Below are the code and all the weights of a small trained network. Each question names an input and a target symbol and asks about switching units off, where a switched-off unit gives its printed mean instead of its output.

import numpy as np


def w(rows, s, z=0):
    codes = np.array(rows[::2]) - 128.0
    scale = np.full(codes.shape[1], s)
    scale[-1] = z or s
    return codes * scale


def f(y):
    return np.maximum(y, 0)


def softmax(a):
    e = np.exp(a - a.max(-1, keepdims=True))
    return e / e.sum(-1, keepdims=True)


def log_softmax(a):
    a = a - a.max(-1, keepdims=True)
    return a - np.log(np.exp(a).sum(-1, keepdims=True))


def net(x, mask):
    ids = ['βγδζθφω'.index(c) for c in x.split()]
    T = len(ids)
    res = E[ids] + P[:T]
    u = 0
    for l in range(2):
        r = res
        for j in range(2):
            rows = slice(3 * j, 3 * j + 3)
            q, k, v = (r @ M[l][rows].T for M in (Q, K, V))
            z = softmax(np.where(np.tri(T) > 0, q @ k.T / 3**0.5, -1e9)) @ v
            o = O[l][rows]
            res = res + np.where(mask[u + j], z, o[:, -1]) @ o[:, :-1]
        u += 2
        y = f(res @ A[l][:, :-1].T + A[l][:, -1])
        res = res + np.where(mask[u : u + 12], y, B[l][:, -1]) @ B[l][:, :-1]
        u += 12
    return log_softmax(res[-1] @ U[:, :-1].T + U[:, -1])


Q, K, V, O, A, B = {}, {}, {}, {}, {}, {}
E = w([
[145,104,191,88,108,5,129],'β',
[112,26,172,131,173,210,107],'γ',
[58,80,164,78,205,104,104],'δ',
[154,198,166,92,14,160,104],'ζ',
[71,106,53,146,53,87,150],'θ',
[125,138,81,101,175,84,98],'φ',
[196,51,183,105,136,168,116],'ω',
],0.015)
P = w([
[111,121,188,211,153,146,102],'0',
[138,81,136,174,145,122,118],'1',
[151,54,115,134,136,115,137],'2',
[154,54,100,108,137,122,156],'3',
[152,70,102,81,127,119,178],'4',
[149,93,105,56,118,118,199],'5',
[142,127,117,34,104,112,222],'6',
[135,154,128,16,95,106,247],'7',
],0.011)
Q[0] = w([
[146,83,208,133,68,80,214],'0.h1',
[114,196,83,170,189,140,147],'0.h1',
[115,200,173,166,102,140,98],'0.h1',
[188,109,89,49,159,82,140],'0.h2',
[73,1,109,99,19,123,124],'0.h2',
[178,150,190,63,169,113,66],'0.h2',
],0.0085)
K[0] = w([
[153,170,72,107,104,160,158],'0.h1',
[86,96,153,139,228,103,138],'0.h1',
[112,133,164,217,191,124,161],'0.h1',
[67,148,74,121,11,137,209],'0.h2',
[160,113,67,2,172,147,204],'0.h2',
[62,162,143,209,98,175,105],'0.h2',
],0.009)
V[0] = w([
[168,148,173,116,141,129,156],'0.h1',
[125,173,39,45,1,197,105],'0.h1',
[103,133,153,180,97,161,134],'0.h1',
[88,132,101,175,105,176,142],'0.h2',
[185,180,142,120,170,113,48],'0.h2',
[94,142,193,165,15,96,238],'0.h2',
],0.0067)
O[0] = w([
[102,102,30,80,77,153,131,123],'0.h1',
[224,154,150,113,240,87,141,89],'0.h1',
[192,95,110,174,155,108,111,100],'0.h1',
[137,158,93,235,169,143,128,74],'0.h2',
[168,138,96,99,107,110,2,29],'0.h2',
[122,102,46,189,88,227,155,253],'0.h2',
],0.0084,0.0042)
A[0] = w([
[118,154,139,85,46,122,37,123],'0.n1',
[154,107,130,105,121,105,158,38],'0.n2',
[93,64,81,105,207,44,137,161],'0.n3',
[114,87,90,52,189,110,122,254],'0.n4',
[215,101,185,141,65,159,112,95],'0.n5',
[192,122,185,67,122,112,106,132],'0.n6',
[179,167,103,40,155,138,128,92],'0.n7',
[100,154,128,149,183,101,49,128],'0.n8',
[217,141,87,143,95,52,104,187],'0.n9',
[171,213,58,142,103,137,126,57],'0.n10',
[147,57,102,84,143,129,105,97],'0.n11',
[113,254,243,86,144,125,108,116],'0.n12',
],0.0077,0.0051)
B[0] = w([
[171,109,105,147,9,158,38,184],'0.n1',
[118,92,134,77,74,178,130,158],'0.n2',
[115,242,165,242,91,114,132,227],'0.n3',
[35,240,177,178,70,251,140,254],'0.n4',
[164,94,7,216,185,213,61,169],'0.n5',
[226,105,75,156,58,218,110,188],'0.n6',
[124,221,181,156,106,252,67,155],'0.n7',
[47,63,2,211,125,228,137,134],'0.n8',
[156,221,130,219,122,119,165,174],'0.n9',
[94,95,176,154,182,37,137,132],'0.n10',
[128,216,159,95,92,223,62,175],'0.n11',
[193,138,35,111,57,137,76,137],'0.n12',
],0.0049,0.0079)
Q[1] = w([
[178,117,60,63,255,127,74],'1.h1',
[83,173,109,168,186,93,74],'1.h1',
[169,160,129,200,45,115,154],'1.h1',
[99,145,156,197,136,153,204],'1.h2',
[94,128,46,99,172,94,81],'1.h2',
[183,93,101,95,164,52,166],'1.h2',
],0.0086)
K[1] = w([
[119,95,142,199,107,75,70],'1.h1',
[134,106,140,154,98,134,83],'1.h1',
[122,151,161,8,158,164,171],'1.h1',
[158,143,117,73,136,121,145],'1.h2',
[148,94,165,209,100,134,66],'1.h2',
[105,73,132,137,168,120,60],'1.h2',
],0.012)
V[1] = w([
[53,244,120,99,97,122,116],'1.h1',
[84,177,208,125,151,100,156],'1.h1',
[40,47,254,147,139,166,111],'1.h1',
[50,113,79,159,142,61,167],'1.h2',
[165,132,165,95,95,81,146],'1.h2',
[196,62,187,167,83,81,153],'1.h2',
],0.0081)
O[1] = w([
[139,54,116,254,155,70,107,183],'1.h1',
[111,26,62,127,123,122,81,93],'1.h1',
[132,107,78,38,161,84,151,254],'1.h1',
[129,61,187,199,100,120,199,117],'1.h2',
[58,97,101,188,111,147,97,132],'1.h2',
[79,117,59,198,113,205,181,206],'1.h2',
],0.0091,0.0061)
A[1] = w([
[170,194,129,176,177,141,132,136],'1.n1',
[122,62,169,148,115,157,138,131],'1.n2',
[149,108,221,105,138,40,177,147],'1.n3',
[129,101,148,81,142,147,67,110],'1.n4',
[103,162,118,141,148,63,91,230],'1.n5',
[148,116,108,128,140,188,91,3],'1.n6',
[151,143,68,177,112,156,141,42],'1.n7',
[101,126,135,133,248,164,96,146],'1.n8',
[144,148,184,91,93,175,158,155],'1.n9',
[149,134,120,162,151,169,137,137],'1.n10',
[173,154,196,138,150,93,165,197],'1.n11',
[93,105,129,120,87,183,131,182],'1.n12',
],0.011,0.0037)
B[1] = w([
[156,89,66,97,151,184,135,179],'1.n1',
[135,122,157,134,161,90,98,201],'1.n2',
[241,186,77,122,126,99,116,156],'1.n3',
[125,189,103,56,140,75,78,151],'1.n4',
[223,99,128,116,108,139,86,145],'1.n5',
[70,68,146,212,120,1,124,161],'1.n6',
[88,106,118,38,131,137,120,205],'1.n7',
[216,171,84,149,38,215,139,144],'1.n8',
[71,146,110,179,153,15,111,216],'1.n9',
[64,41,109,129,143,172,112,183],'1.n10',
[243,185,111,129,183,109,126,161],'1.n11',
[92,138,189,135,175,139,118,250],'1.n12',
],0.0067,0.012)
U = w([
[39,95,147,132,105,169,68,138],'β',
[144,108,101,1,162,146,156,75],'γ',
[144,67,100,77,193,77,83,31],'δ',
[150,157,74,114,173,202,95,83],'ζ',
[131,122,180,156,255,114,178,255],'θ',
[186,152,212,160,164,101,54,133],'φ',
[73,239,164,117,221,84,98,87],'ω',
],0.0054,0.0043)

Each question gives the input, a string of symbols that net reads in full, and the target symbol t.
The units are the heads (3 rows each of Q, K, V and O) and the neurons (one row each of A and B). Each row of codes is followed by its name. A weight is (code - 128) times the scale printed after its matrix; where a second scale follows, it is the last column's (O, A, B and U).
mask holds one flag per unit, layer by layer, with each layer's heads first. A switched-off unit (its flag False) gives its mean, the last column of its rows in O or B, instead of its output. The means were averaged over made-up inputs and are rounded, as every weight is.
A unit's drop is (log p(t) with every unit on - log p(t) with that unit switched off) / (log p(t) with every unit on - log p(t) with every unit switched off).
The circuit of an input: a set's keep is (log p(t) with only the set's units on - log p(t) with every unit switched off) / (log p(t) with every unit on - log p(t) with every unit switched off). Starting from the 12 units with the biggest drops (on a tie, the unit counted first), units are removed one at a time, each time the one whose removal leaves the highest keep (on an exact tie, the one counted first), for as long as the keep stays at least 0.8.
circuit, biggest first: the units of the circuit, biggest drop first
unit that matters most: the unit with the biggest drop
k most important neurons: the k neurons with the biggest drops, biggest first
k most important neurons of layer l: the k neurons of layer l with the biggest drops, biggest first
drop of u: that unit's drop, to one decimal
input β φ θ ζ γ, target ζ: circuit, biggest first : (0.h1 1.n8 1.h2)
input ω θ ω β φ φ δ ζ, target δ: circuit, biggest first : (1.h1 0.n4 1.h2 0.n1)
input β θ θ, target θ: circuit, biggest first : (1.h2 0.h1 0.h2)
input β β β ω ω β δ β, target δ: 2 most important neurons : (0.n4 0.n1)
input γ δ β β β ω β φ, target β: circuit, biggest first : (1.h1 0.h1)
input δ β β ω β β, target β: circuit, biggest first : (0.h2 0.h1 1.h2 1.h1)
input φ β β ω β β γ γ, target γ: circuit, biggest first : (1.h1 0.n3)
input θ β β γ θ, target γ: circuit, biggest first : (1.h1)
input θ β ω θ β ζ γ, target ζ: 2 most important neurons of layer 1 : (1.n8 1.n1)
input β β β ω β, target ω: circuit, biggest first : (1.h1 0.n3 1.n9)
input β β ω ω θ, target ω: circuit, biggest first : (1.h1 0.n3 1.n9)
input γ ω β, target ω: 2 most important neurons : (0.n3 0.n1)
input ζ β β, target ζ: 2 most important neurons : (1.n1 0.n9)
input β γ β ζ β ω, target ζ: circuit, biggest first : (0.h1 1.h2 1.n8)
input φ θ φ γ, target φ: unit that matters most : 1.h2
input ω β δ, target δ: 2 most important neurons of layer 1 : (1.n5 1.n4)
input ω β φ ω, target φ: 3 most important neurons : (0.n5 0.n6 1.n7)
input γ β ζ β β β φ, target β: 2 most important neurons of layer 0 : (0.n9 0.n3)
input θ θ ζ β δ, target ζ: 2 most important neurons : (1.n8 0.n3)
input ω β ω ζ ω, target ζ: most important neuron of layer 0 : (0.n5)
input β ζ β ω ζ δ, target ζ: 2 most important neurons of layer 1 : (1.n8 1.n1)
input ω β β ω β θ ω, target θ: drop of 0.n5 : 0.2
input β β β φ θ φ, target θ: drop of 0.h1 : 0.1
input β θ β θ γ, target θ: drop of 1.n8 : -0.1
input ζ β β ω θ, target ω: drop of 1.n9 : 0.2
input β ω β β ω θ ω θ, target θ: 3 most important neurons of layer 0 : (0.n5 0.n1 0.n6)
input β β β, target β: most important neuron of layer 0 : (0.n1)
input β γ φ ω, target ω: 2 most important neurons of layer 1 : (1.n9 1.n4)
